Each row is followed by its class.
[ -21  147  500 -147 -229  186 -230   -6 -111  430   -6  155 -416   39
 -126   72   39   -8 -173    8  -25  -92   -5   71   13  485  167   40
 -119   38    5  244   75    1  -86  -94 -114 -152   -3  125 -214]
Q458
[ 151   77  428  -13 -176  -96  -90  -25 -103  267   11 -226 -207  237
  109 -276  210 -221  178  124   55   49  -69  153 -133 -307  -29   84
  -38  -43  118 -136   62 -140 -288 -296   67   47 -113  -38  200]
Q138
[ 167   15   -1  -94 -116   45   27   23   32 -155  -65   75  188   78
  -25  -39  -98  -78   81  -78  148  185  -40  -65  -67 -172  -33  -46
  -44 -107  159 -151 -146   23   24  -87    5   62   81  -94   92]
Q542
[-128   22  101   43  156   23  -42   50 -243  240 -272 -209 -295   82
   14  -42  274 -115 -264   49 -641 -315  -54  267  123   44   -8  223
    6  -72  113  215  249 -134  -11 -107  242 -279  -51 -123   82]
Q946
[-130   64  354  315  324 -154 -153  -95  -68  -36 -394 -567 -349 -393
  184 -153 -160 -422 -179   86 -164 -244 -246   15   37  166  164  352
  437  288   12  226   57 -117  -46  -71  816 -600 -250  223  235]
Q237
[ 234   -7 -105 -269  -20    1  185   46  -82   47   42   -6   97  122
   66  190  -22   42  103 -115  -18  147    7   54 -118 -154   69   19
   93  -26  -23  -23 -259   78   62 -274   42  108   -7 -123  229]
Q374
[-192  178  388  229  -75  -61 -211 -330   75 -333  -29  677   -4   76
 -180 -139 -256 -233  -43  210  163   80 -218 -281   -3  124  124 -159
  214   14 -174   36  226 -131   79   12  219  116  173  325  135]
Q237
[ 117  114  149  125   58 -250 -173  -97  221  101  -61 -288 -463 -139
  -25 -242 -198 -212  168  -49 -155  -76   18  172  -21 -164  119  168
 -117 -133  107    2  150   -6 -210 -298  236  395  -68  158  -86]
Q138
[ 422  173  242   27 -121 -200  542   -9  367  170  295 -658 -690   36
  -25   83 -223  110  389 -226  157  -72 -105   30 -275   28   42 -194
  114  199   57 -107  -87   32  255 -230 -315  899   88  145 -311]
Q237
[  61  -31 -115  120  -12 -164 -102 -121 -240 -383 -142 -151  389    5
  -65   55 -122   58 -103  -70   79  130   68 -136  368  -40  -93 -209
  156  -44 -188  -29   12 -252  155  230  107 -100  -68  110 -372]
Q813
[-124  262  169 -102 -271   79  -90  123 -193   88   -2   75  182 -140
   39 -110   21 -108    0  -41  -52  -85 -133   29  279 -190  -14   -5
 -188    1 -191  -54  153 -270 -227 -300  254   26 -151 -118 -208]
Q946
[ 764 -281  153  -62  180 -116  117  246   76   80 -371 -419 -505  -59
 -344 -112  -93 -393 -358 -110  201  141   17  302  168  447  290  -90
  483 -433  261  135 -192  444  349 -287  238  178  -97  125  -49]
Q94
[   9  -13 -176  -72 -100  117  -41  159 -175 -162 -173  186   28  208
   35   91  130  158   99   88  -34  195   -9   -7  -57  -76  -36 -108
 -206  -44  -22 -133 -324  175  115  140  -64 -303  -50 -188  -48]
Q374
[  79 -187 -187  -15  250  -38  164  -88  134 -122   80 -338 -121  151
  252   -2   54   14 -159 -133 -100  -10   98   96   99   20   14  -28
  -95 -143   31  -31  -84    6  274 -106  225   89  192 -136  -15]
Q101
[ 376  114 -156 -121   60 -116  101  -76 -244  -10   12  281  336  106
  198  141 -347   96  149  104 -305  -27 -102 -116  130 -312 -145   97
  124  -20   64  -48 -135 -190  160 -113  225  -59   -1  -63   70]
Q813
[  53  -15  356   96   70  -92 -272  -53 -210  145 -313 -144 -378   12
   61 -313   74  -90 -154   83 -488  -71  -38   35  336   56 -123  204
  227    5  186   54  180 -366   79    5  302 -245 -261  148  -49]
Q585
[ 290  -34  -46   20  105  -51  153   18 -181 -192   44  -22  113  125
   89   88  -41  108  106  -11 -182  174 -115    3   12  -42   61 -119
   16 -138 -145   -3 -218   -6  333 -177  303  -57   36  -18 -142]
Q418
[-101  114   19   -6 -299  180  -81 -127 -167  129   92   77  -26  209
   -4 -170   90  -17  -73   39 -214 -190 -159   76  -31   59 -194 -254
 -230   16 -288   35  -29 -124   64    0  125  -63   -1  -57   37]
Q542
[ 215   76  380 -206  -83   42 -100  192 -198  411 -113  103 -278  105
  -94 -194  218 -198 -134  117 -169  -27  -69   13  116   18  164  246
 -230   62 -145  104   47 -431 -297 -249  123   39   20 -165 -286]
Q374
[ 226  -91  297   16   35 -247   82  -27  193  221   12 -456 -239  -93
   22  -20 -162 -324  133  -82  206  -47   68  -14  171 -195  -37   89
   96   71   16  -89   52  -56 -145 -131   28  133  -37 -164 -193]
Q946
[-111  -81   61 -100 -108  289 -276   59  -67 -515   75  -31  411  180
  120  274 -274  273  -96 -410  258  -95  288 -429  257  205  -66 -324
 -277 -100 -185 -287   49 -160  105 -123 -128 -487  167 -288 -113]
Q458
[  33  242  -94  142  478 -329  112 -178  214  -27  -49  -19 -213  -99
  407   59  -54   86 -216   60 -320  -99    3 -192 -186  283  246  -24
  192  -72 -405  532 -125  -84  412 -378  484 -318 -144  330  130]
Q138
[  87  121  136   92  -74  -57 -120   10 -202  106   88 -111 -103  -16
   89 -124 -213 -100   31   -7 -216 -154 -125  132  109   45   41  126
  111   60 -106    7   76 -261 -132 -186  402  -65 -128  157  -49]
Q138
[-412  -77   -8  -15   36  103  -73 -234  -15 -162  -90  334   62    8
   51 -216   81  -97  140  -18  214   52 -154 -161  -26   40 -218  122
   52   80 -361  -94   63  -41  121  119  223 -295   45  -27 -131]
Q458
[-142  187  245  -77 -275  123  -62  -89 -154    1 -136  142 -184   -8
  -41   40  -47  -40  142   88 -291 -228 -370   47   -1  177  -92 -172
  133  -99 -246  210  263  141  168  123  372  -78 -230  175  -94]
Q813
[ -46   -9  192  -52 -198  -48 -170  -19   83  133  -36   -7  -71   30
  -66 -133  -96 -225  166   37  -39   99   92   34   -6 -278 -144  157
 -122  -22  252  -66   65 -123 -377  141 -164  246   25 -143  -59]
Q411
[  54  -21  131   27  197   -7 -139  177  -95 -140 -117 -157  202   54
  -36  -32 -136  259  -23 -129 -107  -46  108 -256  321   96  -10   -8
 -117    3 -135  -46    1 -331  127 -103 -125 -207 -117  179 -581]
Q94
[  86   96  -64  117 -111   96  -55   18    8 -290   48  125  125  -46
   58  353 -211  158   -9 -185  -46   97   88  -81  124   61  126 -353
  -94  -26   68 -119  -49  -80  -71   22  287 -272  -62 -167 -271]
Q585
[ 227  -18 -129   45  167  -98   73  127 -226 -145 -163  188   55  165
  -17  234 -212  123 -106 -113 -203   56   70 -118  196  112  -29  -30
  -66 -106  -17   65 -152 -140  306  -54  109 -116  119   68 -551]
Q237
[ 314  184  358  -55 -242  -57    2  -18  111  -87 -213 -452 -319 -156
 -268 -394  -63 -245   78   18  246   44 -186  371  171  109  158  -74
  172 -103 -110  -79  148 -139 -101 -132  373  374 -137  164 -301]
Q813
[ 190   42  -72  110  225   12   71  -36  -81  -22   21  165   65  -35
  105 -134  -74   -8   66  -25 -291   80 -134  -83 -178   -3  -91  -42
  232 -119   55 -197 -108    5  176 -354  160 -220  181 -187  388]
Q418
[ 518 -118  359  -40 -476  -43  -14   78  204   76   31 -188 -518 -267
 -341 -416 -122 -243   -3   44  274  416 -150  255   61  212  265  438
  100 -416  708 -112   24  251  -73 -186 -182  638  196  182 -180]
Q542
[  82 -194 -187  116   95   19  375 -192  305 -351   64  332  -37 -441
 -306  258 -287 -107  349 -167  688  232 -279  306  -52  245  163   69
  234   57 -615 -232  140  196  233 -172  807 -354   44  163 -702]
Q101
[ 125  -50  123 -144  292 -313   77  180  -34  124 -142 -239 -351  295
  233 -310  347  -49  -80  161 -446  -36  226  112  139 -374    9  447
 -442 -681  183  487  -51   69  385 -583  -93  670   88 -255 -106]
Q585
[  99   48   71   74 -119 -137   12  189  -79    3 -141 -577 -136   68
 -177 -150  -29  -10  -39  -93 -164 -255   72  114  242 -120    3   49
 -193  -18 -115    9   50 -228  -69 -166  -52   50 -104   31 -466]
Q374
[ 196   16  132   -2  -84  -55   74  -37  -72 -173  291  201  256  165
  224 -362  -17   64  130  115   -9  317 -105 -138   46 -198  -18   75
   28 -296  158 -256 -162  -58  130 -281  128   59  190  -76  -63]
Q418
[-234   40   75 -156  106  -66 -115 -106 -176 -144 -123   75   45  211
   38  358   12   87 -292   24   85  -66  196 -258  369   31   82 -171
 -328  -26 -340  227 -226   28  259  -25  -25   56   86 -195 -286]
Q946
[ 228   65   19  -92   44 -118  133   31   41 -170   15 -206  101   11
  172  -82  -33  -25   59  -38 -102  104  -26  -43    4 -298   39  -56
  -37 -216 -174  -78   57  -84  132 -341  280   69  -52   68 -126]
Q138
[-239    5   32   74  -24  133 -157 -163 -130 -262   39  230  -66   40
  304  405 -137  283  228  -51 -410  -52  137 -288   42 -328  -17 -157
 -276  -20  172 -262  434 -159  -78 -105  231 -611 -104 -594 -246]
Q813
[  26  183   60  100 -151  182  179  148 -317  220  247 -182   -7   66
  110 -269  155  202  -74  101 -506 -254 -102  110  155  -60  -52 -239
  -47 -120  227 -111  148   -1   77 -300 -166  -48  -13 -371 -146]
Q813
[ 181  253  225   96 -227  -91  -56   55  -14   62  -15 -365 -386   87
   91 -283   19  -41  155   56 -173  114   24  163   -3 -294   65   45
 -141  -54  118  -49  -94  -22  -26 -115  -51  178 -155   69 -270]
Q585
[  79  229  531  204   24  161   38  -77  -73  505  -87 -239 -566  167
   27  -66 -272 -211  263  132 -431 -274 -161  225  -69  -69  114  308
  205  197  234   28   75   77 -179 -368  -34 -328 -191  -21  -15]
Q542
[ 209   27  -51  -74 -167 -250  -77   -9  -42  -24 -133 -367 -109  175
  -99 -322  -25  -47   -4  -44  -12   17  -20  264  282    6  131  168
 -105 -107  -68   37 -191  -53  -36  -88   15  273   55  346 -271]
Q374
[ -29  -59 -100  -52   14   -8 -113   77 -179  122 -122  132  177 -120
    6  -83  -41   42 -183   -5    0  204   -7 -187  130   -9   72    3
    8  -19    4 -112  -86  -69   53 -432   51 -398 -249  135 -332]
Q813
[  -4  -37 -114  136  -86 -100   -7  -45  -78 -158  155   30  106    6
  194  -32   22   47   63 -101 -125  206   54 -113   43  -54 -161 -111
   29 -269  -38  -67 -139  100   93   43   96 -226   51 -189 -234]
Q94
[ -58  153  274  148  -81  142 -211   19  -46   94   70 -154 -343  156
   69 -460  212 -231 -264   60 -271 -152  -21  231   94    3  111  -59
 -235 -103   51   51  316 -177   -6  -61   90  244   54   51   75]
Q138
[  15  306  148  106  -75  232   47 -259 -226  170  100   41 -344  203
   54 -378  192 -379 -103  190 -553 -404 -266  417  -64 -266  214   23
  245 -210 -129  313  338  223  132 -407  445  254 -119 -250  730]
Q585
[  85  240  629   19 -225 -132 -237 -305 -147  228  107 -291 -311  204
  585  -26  -81 -153  284  308 -447   20 -306  222  173 -233  145  113
 -140 -128  200  132   35  -19   -2 -144  588 -128 -118    0  177]
Q542
[ -21   45  -49  -27  -19 -122 -216  -33  142  257  -64  -34 -265    3
  160 -261   38 -240 -262  106 -357   43   19  259   46  -82  181  332
 -105  -11  178  -77  125 -277 -207 -306  202 -158   68   96  369]
Q237
[ -50  112  497  152 -166   34 -162   50 -268  269  198  253  -71   80
  -31 -156    8  -38  253   25   72  -14 -130  -93  -56   95   97  280
   67    9 -228  166   82 -122 -128 -384   63 -313 -253  131 -305]
Q542
[  77  200   91   77  -63   -3   72  -31    0 -268  274   69 -115   76
  -31  189 -300   40 -133  -20   12  -30 -145 -215 -336   95  249 -416
  -13   45  -34   53  -63   61  351  -81   87  410  226  155   68]
Q94
[ 121 -130 -144  -76  213 -138  132   29 -103  -94 -147 -197 -139  100
   90  339  143  285  -44 -120 -178   59  180  -30  231   24   19 -118
   13 -138   34   -4  -57    5  217 -105   18  -75  -57 -209 -208]
Q101
[  58 -164 -399 -109 -102 -227  195   54  345 -175 -134  142   69  -31
 -169 -180  -93 -102  371 -302  -53  223   63  104  153 -419 -250 -227
 -345  -85   41 -320 -142  -32 -112  -69   18  438  156 -227 -375]
Q374
[ 123 -109  440  211  130  -81  231  160 -165 -297 -130 -504 -425   18
  -26  381 -341  115  272  181 -163 -114  166 -303  -27 -221  148  -74
 -165   28   49  190  112  124   23 -143 -218   41  -95 -214 -720]
Q138
[ 222   40  155  -85  -44  -30   -4    4  -32 -154   91 -448    9  100
  244   77 -235  132   -3  -52 -185   37   90  -39  270  -68   79 -188
 -167  -51  -74    5 -138  -90  219  -22  177  -31  -67   29 -435]
Q411
[ 231 -159 -165   76 -286 -397  392  155 -177  -30  -75 -145   34  141
 -631  288   33  -99  407 -270  493  -58  -88   35 -223 -249 -279   22
  127   26 -348  -94  237 -248   47  -36 -365  390  115  -56 -603]
Q411
[ 214  -22   30  155  144  -48  170   36 -219 -135   -9 -197 -117  110
  102   33  -83   50   62   26 -356  -15  -38  -43   19 -112   -3   26
  124 -102  -13  -35  -73   17  199 -118  225 -219    2  -73 -287]
Q458
[   1 -114 -144   14   60   61   23   69   58 -393  -54   17  163   45
 -122  155 -234   17  120  -24  240   -6  191   52  168 -219   75 -102
 -204   86  -32 -240  149  -99 -172  147  -18   57   89 -185 -314]
Q411
[ 166   35  492 -233 -260  220  -53 -179  209 -370   16 -157  270 -179
  111 -630   20 -135  152  179  294  393 -270 -132  180 -211   27 -256
  -11 -403  127 -220 -128  261   82 -271  293  368  -31 -141  198]
Q101
[ -22 -195 -298  -34  235 -194   58   33   62 -130   59 -114  247  -25
  268  -85  -30 -190 -165 -111   -1   54   45 -123   -5 -189  -71   -3
 -184  -89  -45  -54   57 -397  -62 -121  460  146  169 -173 -118]
Q138
[ -71   41  -97 -116  -26   42   85  -45   71 -172   14  -45  144   86
   97  263 -110  157  147  -71   82   -7   14 -133  -48 -138  -22 -222
  -87   -1 -118  -84  -18   67  100   24   17   -7  -69 -104  -97]
Q374
[ 609  119  758  109 -417  119 -137  -45  -56  174  258  125 -212 -236
 -214   17  -66  -11  378   82  200  334 -265  146  120  240  331  195
  225  -78  -17 -263  151 -327 -451 -367  444 -251 -196 -128 -344]
Q813
[-235  -16  379  -47  120   -2  -60 -140  121    8   24 -501 -163  135
  294   96   34   16 -181   22   59 -149  130    8  160   84   -3 -118
  -62  -88  132   15   31    3  -31 -130  112   81  -43   14   55]
Q94
[  64  232   53 -132 -225  489 -172  184 -165  -22  -35  458  211  113
  -17  444 -379  236  188   24   55  175  134   77  -89   73  211  -99
 -316  -13  160  -16   82   76 -180   15 -353 -353  -73 -126 -321]
Q138
[-179 -346 -614 -101  286  112  374 -287  -70  -54 -385  417 -175  -16
 -159  351  242  -77 -223   93  340 -131  -93   47 -188   15    4  266
 -124   96  345  157  129  373  123  404   85   50  316 -312 -189]
Q374
[-149 -272 -115  -63    2 -195   28  -59  287   83 -142 -277 -532   97
  -18 -146 -164 -160   73 -181   -6 -214  210   58  534  -43 -181  -89
 -265  142 -580  -79  177 -167  231  -84  -35   58 -139   15 -656]
Q458
[  16   64   16  119 -114   39   -8  -35   44 -201 -146  407 -121  221
 -271 -307  200 -104   83   55  158    3 -137  105  -35  -42   47 -208
 -173 -270 -140 -124  129  206  113 -185   68   19   85    0 -109]
Q542
[-113    6  -84  127  133  -73  144 -115   61 -206   27  -11  -84  151
  128  128   30  108  115  -52  -95    7  116 -164 -142 -288  -86 -269
 -148   -3   62 -131   14  111  104  -82 -174  152  132 -130   35]
Q374
[ 407   71   71 -114  -23 -347   89  -13   44   35  -19 -369 -334  126
  -37   79   10  -50   29  -57 -183   69   -8  163 -128 -203  136  155
   38   10  148  -28   38 -230   70  -29    6  486  194  228  139]
Q458
[-275   86  310 -177  -10   67 -192   12 -165  217  109  429   75   73
  259  455  -30  329 -109  128  133  185  114 -244  -43  302   19  -96
 -220   39  389   44 -310  145    8  -28 -242 -266  109  -39  -55]
Q411
[  91   69  160  119 -105   13   82   54  -43  107   66 -441 -334    3
   -4 -135  -46  -86  117  -21 -375  -54   -7  211   70 -249   95   18
 -120   13   87  -64   57  -61 -147 -264   47  226  -94  -67 -233]
Q458
[ -14  -56  148  110  174   -1   57   85  -26 -145   50 -377   96   65
  277 -148   99   61  170  -77 -126   51   26 -137  177  -55 -111   35
   69 -170 -192  -67  117 -313   23    2  247 -172 -131 -277 -465]
Q374
[ 230  -98  138  -98  137  -99  158  -99   20 -149  189 -240  110  -25
  198   56 -190  165  203  -25  179   48   73 -142  153 -131   50  -64
 -100  -50  -67  -66  -50  -73   56 -305  169  261   29 -125 -294]
Q237
[-515 -277 -451 -297 -181   70  -80  106  -36 -227 -512  711  -12  129
 -341   16  459    7 -230   19  371  346   47  -60 -270  325 -113 -144
 -234 -243 -130   -5 -140  196  -17  -10 -220 -229  175 -249   27]
Q946
[ 116 -235  -75   58  142 -389   79 -167 -212 -207  -93 -453 -164  -33
   46   31  -88  -14  110  -78 -517   -6   44   21  123 -350 -180  137
  -73  -50 -103  130  -25 -202  143   23  472  196    3   88 -420]
Q458
[ 208  194 -150 -138   39 -130  196  157  -94  -92  119 -160  265  304
  -50  182   69   50  -61 -163  -97 -108   71  179  -77 -260  334 -310
 -274 -199  117  179 -184  477   26 -214 -222  510  257  188   49]
Q946
[  66   32  158  -28   40  -55   80  -89 -204  -84   -1  -20 -122  141
  159   78    2   54   42   32 -111  -21  -19  -75   -3  -66   -9  -46
  -42 -155  -47  121  -30  141  234 -133  212  -85    9  -87 -264]
Q946
[ -77 -201   83  -50   82  -90  -55 -182   -3   57  251  -33  220  104
  260   71   -6   68 -279   84   23  261   96 -180  118   72  -39   24
  145 -148  433  -30 -158 -110   26   78   63  191   71   47   33]
Q411
[  17  103   22  103  160 -126  -96  -24   79  -94   23   30  231   -6
   -9 -134 -223  -14  174   47  -38   55   83 -126  -33 -293   -9  136
  106 -129  159  -76  -81   12  -92  -87  -11   55  -72  -19   17]
Q458
[ 294   76   72    1 -314  -72  -51  383 -221  411   62 -276 -220   78
   64 -119  311  -87 -207  -15 -341  338 -127  242 -124   38  164  359
 -113  -87  228   87 -191 -361  -65 -169   24  -65  -86  197 -196]
Q101
[ 101 -149    8   23  103  -70  -33  -12 -102 -197  -14 -390  203   24
  229  -53 -132   -1   24    1 -108 -103   33   11  250 -164  -85  -22
  -64 -139   -9  -37  128 -214    4   -3  428 -157  -72 -131 -293]
Q585
[  66 -105  115   42 -106 -176  120   79  128   15    9 -269 -364   90
  123 -326  167 -120  202    3 -136    4  -41   12   56 -345 -125   38
 -205  -93  130 -135  230 -220   20  -91   97  319  -88 -141 -269]
Q418
[ -57   43  116   50 -100   -1  -15  -11  -88   63   87 -103  -81   52
   60 -192   94  -93  -93  101 -219  -67 -137   42  -35  -81  -77   81
  -50 -124   19   20  133 -147    6  -62  176  179    6   82    8]
Q542
[ 222  -76  117  -94 -106  -78  216  324  -29  158 -179 -490 -648  204
  102  207    2  -41  351   22 -320 -225   63  391   14 -312  101   59
 -276  -42  124   94  208  297  -14 -183 -163  122 -181  -17 -243]
Q585
[ 193   14  239  -87   24 -358 -145 -104   56  422 -191 -341 -421  142
    1 -529  173 -295  -65  164 -504 -121  -65  171  157 -177   89  383
 -133 -164 -124  311  -14 -162  -74 -257  242   34  -67  163 -237]
Q585
[-505   21  150  108  168  182  -81 -165 -102  -56 -343  -46 -275  117
  -32  -22   88   22   -1 -141 -103 -255   27   36   75  246 -225 -241
  -59   58 -348  -30   62  119  139 -234   61 -504    6 -112 -193]
Q585
[  40   67  288  130   25  -55  -97  -27  110  -88  -22 -117  -55   43
   61  -89 -102   -6  181   74   60   55  -88   25  114  116   37   29
  133 -162   35  -44   -5  103  -28   52   97  -32  -43  215 -189]
Q585
